Here is a tiny trained network, its code and every weight. The questions are about switching its units off for an input and a target symbol, where a switched-off unit gives its printed mean instead of its output.

import numpy as np


def w(rows, s, z=0):
    codes = np.array(rows[::2]) - 128.0
    scale = np.full(codes.shape[1], s)
    scale[-1] = z or s
    return codes * scale


def f(y):
    return np.maximum(y, 0)


def softmax(a):
    e = np.exp(a - a.max(-1, keepdims=True))
    return e / e.sum(-1, keepdims=True)


def log_softmax(a):
    a = a - a.max(-1, keepdims=True)
    return a - np.log(np.exp(a).sum(-1, keepdims=True))


def net(x, mask):
    ids = ['Σαβμπτψω'.index(c) for c in x.split()]
    T = len(ids)
    res = E[ids] + P[:T]
    r = res
    for j in range(2):
        rows = slice(3 * j, 3 * j + 3)
        q, k, v = (r @ M[0][rows].T for M in (Q, K, V))
        z = softmax(np.where(np.tri(T) > 0, q @ k.T / 3**0.5, -1e9)) @ v
        o = O[0][rows]
        res = res + np.where(mask[j], z, o[:, -1]) @ o[:, :-1]
    y = f(res @ A[0][:, :-1].T + A[0][:, -1])
    res = res + np.where(mask[2:14], y, B[0][:, -1]) @ B[0][:, :-1]
    return log_softmax(res[-1] @ U[:, :-1].T + U[:, -1])


Q, K, V, O, A, B = {}, {}, {}, {}, {}, {}
E = w([
[236,168,152,120,94,254,116,58],'Σ',
[179,111,204,63,141,146,237,14],'α',
[100,92,108,90,28,47,72,122],'β',
[113,135,70,57,89,158,221,135],'μ',
[132,78,94,80,229,97,60,120],'π',
[195,111,156,136,120,135,136,236],'τ',
[124,206,46,115,169,149,62,80],'ψ',
[197,199,161,143,69,56,186,44],'ω',
],0.012)
P = w([
[192,1,68,237,120,124,178,41],'0',
[213,42,84,165,125,130,152,66],'1',
[194,72,112,153,116,138,133,81],'2',
[176,106,118,146,104,145,112,87],'3',
[158,133,136,135,112,130,107,108],'4',
[149,157,148,118,105,142,88,118],'5',
[137,183,156,110,107,125,72,133],'6',
[135,209,164,89,115,132,66,145],'7',
[122,224,178,76,108,126,50,158],'8',
[120,248,181,64,114,118,45,177],'9',
[124,247,187,43,126,115,43,175],'10',
],0.0089)
Q[0] = w([
[13,126,114,189,161,140,129,169],'h1',
[146,144,64,69,113,132,104,157],'h1',
[91,120,166,151,153,151,90,81],'h1',
[169,114,127,89,58,144,181,217],'h2',
[216,193,145,74,79,121,120,8],'h2',
[33,114,23,119,136,151,149,130],'h2',
],0.015)
K[0] = w([
[170,87,114,194,136,137,189,49],'h1',
[124,204,154,143,141,104,120,137],'h1',
[56,81,52,170,149,126,170,112],'h1',
[167,100,109,156,84,149,187,171],'h2',
[1,174,72,31,132,140,101,233],'h2',
[144,128,124,100,105,126,185,13],'h2',
],0.013)
V[0] = w([
[129,90,126,124,43,143,180,87],'h1',
[182,141,137,121,121,254,114,170],'h1',
[94,73,21,64,57,139,95,147],'h1',
[128,136,183,100,35,147,191,206],'h2',
[150,4,197,191,129,108,104,186],'h2',
[94,58,48,118,190,178,205,124],'h2',
],0.0081)
O[0] = w([
[94,190,3,67,147,102,144,235,254],'h1',
[95,104,127,249,183,161,174,149,184],'h1',
[6,82,71,92,54,178,68,148,166],'h1',
[89,72,123,74,3,145,212,175,137],'h2',
[191,100,196,91,23,148,36,108,41],'h2',
[109,215,213,56,196,172,172,142,166],'h2',
],0.0066,0.0025)
A[0] = w([
[144,51,90,103,139,96,185,85,82],'n1',
[121,170,122,88,87,121,53,154,112],'n2',
[120,130,110,93,18,144,95,98,90],'n3',
[115,162,177,119,87,238,90,133,69],'n4',
[136,39,114,78,150,254,132,67,150],'n5',
[62,80,93,71,188,114,161,182,119],'n6',
[137,44,68,131,253,90,89,181,74],'n7',
[149,102,205,128,84,139,136,147,76],'n8',
[108,231,183,84,149,135,116,133,132],'n9',
[117,151,254,91,161,136,61,151,131],'n10',
[130,66,115,83,167,101,29,135,2],'n11',
[130,156,189,84,119,125,141,124,103],'n12',
],0.0083,0.0048)
B[0] = w([
[85,253,77,76,54,132,126,175,163],'n1',
[142,109,113,108,190,75,130,98,190],'n2',
[154,113,179,127,254,73,123,232,230],'n3',
[93,226,127,143,185,113,113,133,166],'n4',
[8,110,166,200,126,125,116,225,208],'n5',
[152,137,135,186,71,157,49,82,216],'n6',
[150,124,197,129,23,207,99,77,183],'n7',
[184,205,128,127,90,200,130,94,186],'n8',
[127,3,143,140,186,178,183,77,254],'n9',
[63,130,24,102,45,103,152,58,191],'n10',
[157,179,193,143,75,188,185,112,163],'n11',
[112,100,160,78,135,147,106,128,188],'n12',
],0.0064,0.0054)
U = w([
[99,93,128,77,164,22,44,173,142],'Σ',
[134,185,128,201,240,107,98,159,92],'α',
[173,135,233,129,37,130,76,140,120],'β',
[54,147,158,70,129,105,206,150,251],'μ',
[89,195,48,136,19,61,138,124,96],'π',
[187,3,127,211,88,119,154,167,138],'τ',
[214,205,132,35,166,81,152,121,61],'ψ',
[121,107,112,141,116,107,52,39,84],'ω',
],0.0055,0.002)

Each question gives the input, a string of symbols that net reads in full, and the target symbol t.
The units are the heads (3 rows each of Q, K, V and O) and the neurons (one row each of A and B). Each row of codes is followed by its name. A weight is (code - 128) times the scale printed after its matrix; where a second scale follows, it is the last column's (O, A, B and U).
mask holds one flag per unit, heads first, then neurons. A switched-off unit (its flag False) gives its mean, the last column of its rows in O or B, instead of its output. The means were averaged over made-up inputs and are rounded, as every weight is.
A unit's drop is (log p(t) with every unit on - log p(t) with that unit switched off) / (log p(t) with every unit on - log p(t) with every unit switched off).
The circuit of an input: a set's keep is (log p(t) with only the set's units on - log p(t) with every unit switched off) / (log p(t) with every unit on - log p(t) with every unit switched off). Starting from the 12 units with the biggest drops (on a tie, the unit counted first), units are removed one at a time, each time the one whose removal leaves the highest keep (on an exact tie, the one counted first), for as long as the keep stays at least 0.8.
units of the circuit, in order: the units of the circuit, biggest drop first
top k neurons: the k neurons with the biggest drops, biggest first
heads that matter: for each layer, one digit per head in row order, 1 if its drop is at least 0.15 and else 0, layers parted by /
drop of u: that unit's drop, to one decimal
input α β α, target Σ: units of the circuit, in order	[h1, n3, h2, n5]
input μ π π β, target Σ: units of the circuit, in order	[n3, h1]
input ω π ω α, target ω: top 3 neurons	[n10, n3, n9]
input μ Σ ω ψ ω ω π ψ π ψ ψ, target ω: top 2 neurons	[n7, n3]
input π τ ω α, target β: heads that matter	01
input ω τ β α π Σ α μ π, target ω: top 2 neurons	[n10, n7]
input ω π μ ω Σ τ μ Σ, target μ: units of the circuit, in order	[h2, n6]
input μ β μ π β ω ω ω, target Σ: units of the circuit, in order	[h1, n3, h2, n2]
input ω μ μ ω ω ω Σ μ α Σ, target μ: units of the circuit, in order	[h2]
input α Σ ψ Σ α, target α: heads that matter	01
input μ π ω ω, target ω: heads that matter	11
input ψ ω ω ω, target ψ: heads that matter	10
input β μ β ω ω ω μ μ ω ω, target μ: top 2 neurons	[n9, n6]
input μ μ τ β τ β Σ, target Σ: top neuron	[n3]
input μ α ω β β μ ω μ π, target ω: heads that matter	00
input α ω μ ω τ μ τ ψ π ω α, target ω: units of the circuit, in order	[h2, h1, n10]
input ω μ μ μ β μ ω α ψ ω, target α: heads that matter	01
input μ μ α, target μ: heads that matter	01
input μ μ ω τ ω τ α, target β: heads that matter	11
input ω ω ω, target π: drop of n1	0.4
input ω ω β π ω Σ β ω τ, target τ: drop of n1	0.1
input τ τ ψ μ μ ω, target μ: drop of n9	0.1
